Below are the code and all the weights of a small trained network. Each question names an input and a class and asks about switching units off, where a switched-off unit gives its printed mean instead of its output.

import numpy as np


def w(rows, s, z=0):
    codes = np.array(rows[::2]) - 128.0
    scale = np.full(codes.shape[1], s)
    scale[-1] = z or s
    return codes * scale


def f(y):
    return y / 2 * (1 + np.tanh(0.7978845608 * (y + 0.044715 * y**3)))


def log_softmax(a):
    a = a - a.max(-1, keepdims=True)
    return a - np.log(np.exp(a).sum(-1, keepdims=True))


def net(x, mask):
    res = np.array(x, float).reshape(1, 5) / 4 @ E
    y = f(res @ A[0][:, :-1].T + A[0][:, -1])
    res = res + np.where(mask, y, B[0][:, -1]) @ B[0][:, :-1]
    return log_softmax(res[-1] @ U[:, :-1].T + U[:, -1])


A, B = {}, {}
E = w([
[128,130,127],'x0',
[255,143,161],'x1',
[125,124,128],'x2',
[209,47,2],'x3',
[2,111,100],'x4',
],0.0095)
A[0] = w([
[98,156,131,83],'N1',
[121,221,252,189],'N2',
[166,114,120,28],'N3',
[133,186,150,255],'N4',
[147,112,69,252],'N5',
[127,127,144,234],'N6',
[90,160,108,68],'N7',
[97,121,182,76],'N8',
[165,102,148,27],'N9',
[73,149,176,177],'N10',
],0.016,0.0032)
B[0] = w([
[88,192,174,149],'N1',
[92,5,77,255],'N2',
[246,250,231,157],'N3',
[59,46,61,174],'N4',
[181,100,209,194],'N5',
[26,39,83,145],'N6',
[90,197,144,152],'N7',
[205,216,166,163],'N8',
[122,174,203,153],'N9',
[127,253,135,197],'N10',
],0.0055,0.015)
U = w([
[72,64,15,251],'0',
[142,5,107,155],'1',
[132,201,167,5],'2',
],0.013,0.0031)

Each question gives the input, the list of numbers given to net, and the class t.
The units are the neurons (one row each of A and B). Each row of codes is followed by its name. A weight is (code - 128) times the scale printed after its matrix; where a second scale follows, it is the last column's (A, B and U).
mask holds one flag per neuron, in row order. A switched-off neuron (its flag False) gives its mean, the last column of its row in B, instead of its output. The means were averaged over made-up inputs and are rounded, as every weight is.
A unit's drop is (log p(t) with every unit on - log p(t) with that unit switched off) / (log p(t) with every unit on - log p(t) with every unit switched off).
The circuit of an input: a set's keep is (log p(t) with only the set's units on - log p(t) with every unit switched off) / (log p(t) with every unit on - log p(t) with every unit switched off). Starting from all 10 units, units are removed one at a time, each time the one whose removal leaves the highest keep (on an exact tie, the one counted first), for as long as the keep stays at least 0.8.
units of the circuit, in order: the units of the circuit, biggest drop first
k most important neurons: the k neurons with the biggest drops, biggest first
drop of u: that unit's drop, to one decimal
input [4,6,-2,7,8], class 1: units of the circuit, in order => (N5)
input [6,3,5,-4,3], class 0: units of the circuit, in order => (N2; N5)
input [2,0,-2,-8,-7], class 0: units of the circuit, in order => (N2; N4)
input [1,8,-2,8,0], class 2: units of the circuit, in order => (N3; N2)
input [-1,-6,-7,-2,-8], class 0: units of the circuit, in order => (N5; N3)
input [1,0,-2,-4,-7], class 0: 2 most important neurons => (N5; N4)
input [-6,4,-7,6,-5], class 2: 2 most important neurons => (N3; N2)
input [4,-2,8,-1,-6], class 0: 2 most important neurons => (N5; N3)
input [-3,-6,-1,-6,-1], class 0: 3 most important neurons => (N2; N4; N3)
input [-5,-1,-4,-4,8], class 2: 2 most important neurons => (N10; N8)
input [0,1,5,3,-6], class 2: 2 most important neurons => (N2; N3)
input [-2,0,-8,-2,-3], class 0: 2 most important neurons => (N5; N3)
input [-8,1,-3,-7,-2], class 1: 2 most important neurons => (N2; N8)
input [8,1,5,4,-3], class 2: units of the circuit, in order => (N2)
input [-6,2,8,7,8], class 1: 2 most important neurons => (N5; N10)
input [-5,5,-1,3,-7], class 2: 2 most important neurons => (N2; N3)
input [6,-2,1,-8,-5], class 0: drop of N2 => 0.7
input [-8,1,8,6,-7], class 2: drop of N2 => 0.4
input [0,-7,5,-4,5], class 2: drop of N2 => 0.0
input [5,6,5,8,-8], class 2: units of the circuit, in order => (N3)
